Below are the code and all the weights of a small trained network. Each question names an input and a target symbol and asks about switching units off, where a switched-off unit gives its printed mean instead of its output.

import numpy as np


def w(rows, s, z=0):
    codes = np.array(rows[::2]) - 128.0
    scale = np.full(codes.shape[1], s)
    scale[-1] = z or s
    return codes * scale


def f(y):
    return y / 2 * (1 + np.tanh(0.7978845608 * (y + 0.044715 * y**3)))


def softmax(a):
    e = np.exp(a - a.max(-1, keepdims=True))
    return e / e.sum(-1, keepdims=True)


def log_softmax(a):
    a = a - a.max(-1, keepdims=True)
    return a - np.log(np.exp(a).sum(-1, keepdims=True))


def net(x, mask):
    ids = ['αβγεζηθλμπστω'.index(c) for c in x.split()]
    T = len(ids)
    res = E[ids] + P[:T]
    r = res
    for j in range(3):
        rows = slice(2 * j, 2 * j + 2)
        q, k, v = (r @ M[0][rows].T for M in (Q, K, V))
        z = softmax(np.where(np.tri(T) > 0, q @ k.T / 2**0.5, -1e9)) @ v
        o = O[0][rows]
        res = res + np.where(mask[j], z, o[:, -1]) @ o[:, :-1]
    y = f(res @ A[0][:, :-1].T + A[0][:, -1])
    res = res + np.where(mask[3:15], y, B[0][:, -1]) @ B[0][:, :-1]
    return log_softmax(res[-1] @ U[:, :-1].T + U[:, -1])


Q, K, V, O, A, B = {}, {}, {}, {}, {}, {}
E = w([
[68,154,115],'α',
[123,127,136],'β',
[149,107,104],'γ',
[170,137,119],'ε',
[90,140,94],'ζ',
[82,156,135],'η',
[174,130,134],'θ',
[26,142,122],'λ',
[69,98,92],'μ',
[162,109,161],'π',
[211,12,57],'σ',
[147,95,95],'τ',
[249,246,199],'ω',
],0.011)
P = w([
[82,90,150],'0',
[59,148,91],'1',
[202,254,22],'2',
[109,45,208],'3',
[40,118,81],'4',
[232,205,46],'5',
[151,44,226],'6',
[20,123,76],'7',
],0.007)
Q[0] = w([
[153,198,65],'H1',
[187,174,127],'H1',
[133,120,254],'H2',
[129,33,214],'H2',
[98,113,168],'H3',
[222,242,129],'H3',
],0.0096)
K[0] = w([
[110,254,238],'H1',
[19,223,203],'H1',
[85,216,167],'H2',
[171,227,210],'H2',
[91,135,201],'H3',
[93,119,30],'H3',
],0.0096)
V[0] = w([
[198,16,108],'H1',
[2,182,147],'H1',
[70,89,188],'H2',
[166,176,222],'H2',
[176,101,183],'H3',
[34,17,158],'H3',
],0.0094)
O[0] = w([
[190,77,152,151],'H1',
[34,173,128,157],'H1',
[109,69,155,137],'H2',
[85,160,254,5],'H2',
[120,146,163,75],'H3',
[75,42,141,218],'H3',
],0.0087,0.0028)
A[0] = w([
[160,90,117,193],'N1',
[42,117,254,133],'N2',
[154,15,129,150],'N3',
[169,110,34,109],'N4',
[37,77,72,140],'N5',
[113,52,200,129],'N6',
[172,200,140,36],'N7',
[85,58,85,148],'N8',
[137,115,129,112],'N9',
[125,127,79,194],'N10',
[70,241,100,254],'N11',
[211,90,69,119],'N12',
],0.0093,0.0063)
B[0] = w([
[151,148,110,190],'N1',
[41,78,226,179],'N2',
[173,112,91,223],'N3',
[129,146,167,203],'N4',
[80,156,98,244],'N5',
[165,29,171,172],'N6',
[1,56,76,126],'N7',
[96,139,79,228],'N8',
[130,116,138,126],'N9',
[136,190,121,205],'N10',
[228,155,223,254],'N11',
[133,144,155,199],'N12',
],0.009,0.0079)
U = w([
[86,144,167,80],'α',
[38,111,144,51],'β',
[106,110,140,100],'γ',
[123,89,162,93],'ε',
[168,240,82,116],'ζ',
[132,154,235,103],'η',
[198,66,135,80],'θ',
[64,196,121,139],'λ',
[70,225,27,179],'μ',
[117,123,132,255],'π',
[170,131,2,127],'σ',
[70,98,25,133],'τ',
[215,246,155,153],'ω',
],0.0088,0.0098)

Each question gives the input, a string of symbols that net reads in full, and the target symbol t.
The units are the heads (2 rows each of Q, K, V and O) and the neurons (one row each of A and B). Each row of codes is followed by its name. A weight is (code - 128) times the scale printed after its matrix; where a second scale follows, it is the last column's (O, A, B and U).
mask holds one flag per unit, heads first, then neurons. A switched-off unit (its flag False) gives its mean, the last column of its rows in O or B, instead of its output. The means were averaged over made-up inputs and are rounded, as every weight is.
A unit's drop is (log p(t) with every unit on - log p(t) with that unit switched off) / (log p(t) with every unit on - log p(t) with every unit switched off).
The circuit of an input: a set's keep is (log p(t) with only the set's units on - log p(t) with every unit switched off) / (log p(t) with every unit on - log p(t) with every unit switched off). Starting from the 12 units with the biggest drops (on a tie, the unit counted first), units are removed one at a time, each time the one whose removal leaves the highest keep (on an exact tie, the one counted first), for as long as the keep stays at least 0.8.
circuit, biggest first: the units of the circuit, biggest drop first
unit that matters most: the unit with the biggest drop
top k neurons: the k neurons with the biggest drops, biggest first
heads that matter: for each layer, one digit per head in row order, 1 if its drop is at least 0.15 and else 0, layers parted by /
input α ζ λ ε μ μ μ ζ, target μ: circuit, biggest first : (N5, N6, H1)
input μ α η π ζ λ, target ω: circuit, biggest first : (N11, H1)
input μ μ β μ ω ζ β, target η: circuit, biggest first : (H2, N2)
input μ μ ε ω γ, target ω: heads that matter : 001
input ω λ ζ, target ω: circuit, biggest first : (N11, H3)
input β σ μ μ γ ζ, target ω: top 2 neurons : (N11, N4)
input λ ζ μ μ ω ζ λ, target η: heads that matter : 110
input μ λ σ η σ, target σ: circuit, biggest first : (H1, N3, H2)
input μ σ β μ ε λ β, target θ: heads that matter : 100
input η γ σ μ ω ω λ η, target ω: circuit, biggest first : (H3, N11)
input λ ω ω γ μ τ ζ, target η: unit that matters most : H2
input α ε λ λ, target β: top 2 neurons : (N2, N5)
input ω α γ μ, target η: heads that matter : 011
input λ λ θ σ λ σ π, target θ: circuit, biggest first : (H1, N6)
input γ μ β γ μ, target μ: heads that matter : 000
input π ω η, target ω: circuit, biggest first : (N11, H3)
input μ λ τ, target ω: circuit, biggest first : (N11, H1)
input μ ζ σ μ μ, target σ: heads that matter : 100
input λ η ω ω π β η, target η: top 2 neurons : (N2, N11)
input ω β α, target ω: circuit, biggest first : (N11, H3)
input μ ω μ ω σ, target ω: circuit, biggest first : (H3, N12)
input α λ ζ α λ η μ γ, target μ: circuit, biggest first : (H1, N5, N6)
input α γ α μ, target τ: heads that matter : 001
input σ λ γ, target ω: circuit, biggest first : (N11, H1)
input η μ λ, target ω: circuit, biggest first : (N11)
input π β β θ μ γ ω, target η: heads that matter : 010
input π σ μ, target ω: top neuron : (N4)
